Below is a small trained network, with its code and all its weights. Each question gives an input and a target symbol and asks what happens when units are switched off, that is, made to give their printed mean instead of their output.

import numpy as np


def w(rows, s, z=0):
    codes = np.array(rows[::2]) - 128.0
    scale = np.full(codes.shape[1], s)
    scale[-1] = z or s
    return codes * scale


def f(y):
    return y / 2 * (1 + np.tanh(0.7978845608 * (y + 0.044715 * y**3)))


def softmax(a):
    e = np.exp(a - a.max(-1, keepdims=True))
    return e / e.sum(-1, keepdims=True)


def log_softmax(a):
    a = a - a.max(-1, keepdims=True)
    return a - np.log(np.exp(a).sum(-1, keepdims=True))


def net(x, mask):
    ids = ['αβδζηθξπσψω'.index(c) for c in x.split()]
    T = len(ids)
    res = E[ids] + P[:T]
    r = res
    for j in range(2):
        rows = slice(4 * j, 4 * j + 4)
        q, k, v = (r @ M[0][rows].T for M in (Q, K, V))
        z = softmax(np.where(np.tri(T) > 0, q @ k.T / 4**0.5, -1e9)) @ v
        o = O[0][rows]
        res = res + np.where(mask[j], z, o[:, -1]) @ o[:, :-1]
    y = f(res @ A[0][:, :-1].T + A[0][:, -1])
    res = res + np.where(mask[2:6], y, B[0][:, -1]) @ B[0][:, :-1]
    return log_softmax(res[-1] @ U[:, :-1].T + U[:, -1])


Q, K, V, O, A, B = {}, {}, {}, {}, {}, {}
E = w([
[181,44,104,146,175,111,136,150],'α',
[136,78,171,109,120,145,199,193],'β',
[136,55,183,176,123,91,128,211],'δ',
[109,142,95,183,109,148,202,157],'ζ',
[129,183,156,111,206,94,137,163],'η',
[195,115,90,118,47,105,169,103],'θ',
[216,161,72,176,47,130,166,141],'ξ',
[177,107,94,172,8,129,192,139],'π',
[137,151,210,142,96,92,128,180],'σ',
[204,175,165,90,160,167,196,151],'ψ',
[201,138,127,105,107,85,185,171],'ω',
],0.017)
P = w([
[250,178,190,113,152,52,107,55],'0',
[153,35,178,96,203,99,144,170],'1',
[150,58,138,103,179,103,163,169],'2',
[132,72,111,117,165,120,172,162],'3',
[137,67,86,125,143,140,178,150],'4',
[119,89,80,130,154,141,181,144],'5',
[108,97,73,153,169,147,181,144],'6',
[105,110,69,151,176,158,185,146],'7',
[102,141,54,168,199,166,185,139],'8',
[95,150,49,171,208,167,185,138],'9',
],0.012)
Q[0] = w([
[218,129,158,144,157,85,175,181],'h0',
[220,174,194,189,170,126,135,172],'h0',
[17,145,151,113,82,197,82,10],'h0',
[50,99,177,118,117,87,121,68],'h0',
[224,108,143,177,175,14,255,145],'h1',
[124,130,172,102,104,73,63,142],'h1',
[160,117,186,99,149,145,123,134],'h1',
[156,125,114,108,143,172,44,87],'h1',
],0.0097)
K[0] = w([
[202,152,173,146,114,59,114,94],'h0',
[128,156,152,137,129,102,118,80],'h0',
[85,110,123,91,101,198,118,216],'h0',
[119,108,90,114,128,143,126,135],'h0',
[173,148,168,183,155,50,144,121],'h1',
[123,135,91,119,131,115,86,122],'h1',
[168,127,108,109,124,157,122,153],'h1',
[115,79,115,144,161,152,116,249],'h1',
],0.014)
V[0] = w([
[149,91,112,149,172,60,112,144],'h0',
[138,232,91,81,143,63,103,52],'h0',
[87,89,169,108,77,125,88,51],'h0',
[153,181,186,193,136,122,52,195],'h0',
[134,120,114,36,169,150,70,4],'h1',
[210,57,182,85,36,111,125,130],'h1',
[67,103,139,82,155,92,158,176],'h1',
[74,180,42,141,131,76,60,135],'h1',
],0.012)
O[0] = w([
[120,6,142,142,110,136,174,86,165],'h0',
[141,138,117,65,158,40,153,76,198],'h0',
[108,148,101,36,105,147,108,118,81],'h0',
[17,134,171,148,78,97,131,120,154],'h0',
[102,149,46,103,125,152,147,97,93],'h1',
[122,101,114,119,126,115,45,117,252],'h1',
[164,83,180,53,78,134,146,155,52],'h1',
[96,143,158,128,174,164,163,84,48],'h1',
],0.015,0.017)
A[0] = w([
[94,149,219,76,218,211,234,194,179],'n0',
[184,87,188,195,127,121,99,61,8],'n1',
[163,115,163,145,87,173,90,253,143],'n2',
[206,123,221,164,38,101,153,78,42],'n3',
],0.0067,0.0017)
B[0] = w([
[138,110,169,113,130,34,77,145,127],'n0',
[126,204,126,156,151,143,94,150,252],'n1',
[205,253,142,130,67,121,178,37,190],'n2',
[141,37,192,48,152,160,165,156,195],'n3',
],0.013,0.011)
U = w([
[171,132,70,145,102,74,138,153,252],'α',
[136,115,176,150,133,186,69,16,96],'β',
[132,177,96,213,162,138,136,41,83],'δ',
[165,148,85,115,138,167,3,207,76],'ζ',
[215,134,119,172,203,129,178,223,135],'η',
[88,163,119,66,86,90,89,154,38],'θ',
[163,93,61,198,115,170,132,78,220],'ξ',
[201,198,102,91,110,116,121,137,68],'π',
[218,86,144,137,158,57,89,88,201],'σ',
[180,116,73,67,171,149,98,46,78],'ψ',
[146,143,115,99,145,110,170,57,39],'ω',
],0.0061,0.0042)

Each question gives the input, a string of symbols that net reads in full, and the target symbol t.
The units are the heads (4 rows each of Q, K, V and O) and the neurons (one row each of A and B). Each row of codes is followed by its name. A weight is (code - 128) times the scale printed after its matrix; where a second scale follows, it is the last column's (O, A, B and U).
mask holds one flag per unit, heads first, then neurons. A switched-off unit (its flag False) gives its mean, the last column of its rows in O or B, instead of its output. The means were averaged over made-up inputs and are rounded, as every weight is.
A unit's drop is (log p(t) with every unit on - log p(t) with that unit switched off) / (log p(t) with every unit on - log p(t) with every unit switched off).
most important unit: the unit with the biggest drop
k most important neurons: the k neurons with the biggest drops, biggest first
which heads matter: for each layer, one digit per head in row order, 1 if its drop is at least 0.15 and else 0, layers parted by /
drop when u is switched off: that unit's drop, to one decimal
input δ β ζ β ζ ξ β θ, target β: most important neuron : (n2)
input ξ ψ ζ θ π ζ η, target δ: which heads matter : 01
input ψ η α ζ ω, target α: which heads matter : 01
input η ξ β ζ ξ ζ, target ω: which heads matter : 11
input θ ζ θ ψ ξ, target ψ: which heads matter : 11
input ζ θ ξ δ ζ π ξ, target η: which heads matter : 01
input ξ ζ π, target δ: 2 most important neurons : (n3; n1)
input θ ξ ζ δ η ω ψ ψ ω, target ψ: which heads matter : 11
input σ η ζ β, target θ: which heads matter : 10
input α π ζ ξ ω, target ξ: which heads matter : 11
input ξ π β π ζ ψ, target δ: which heads matter : 01
input σ α π δ, target θ: which heads matter : 10
input ζ π ζ ξ ω, target η: which heads matter : 01
input ζ η π π π β ξ π β, target η: most important neuron : (n2)
input ξ θ π ψ σ, target δ: 2 most important neurons : (n3; n1)
input ζ ω ω π σ π δ ζ δ ξ, target η: 2 most important neurons : (n3; n2)
input π θ ω, target ζ: 2 most important neurons : (n2; n3)
input δ π π θ ζ β π, target β: 2 most important neurons : (n2; n3)
input θ β π ψ ξ ξ ζ, target ψ: drop when h1 is switched off : 0.4
input η β ζ π β π δ θ θ, target ω: most important unit : h1
input η π π ξ η θ ζ ω, target ω: drop when h0 is switched off : 0.4
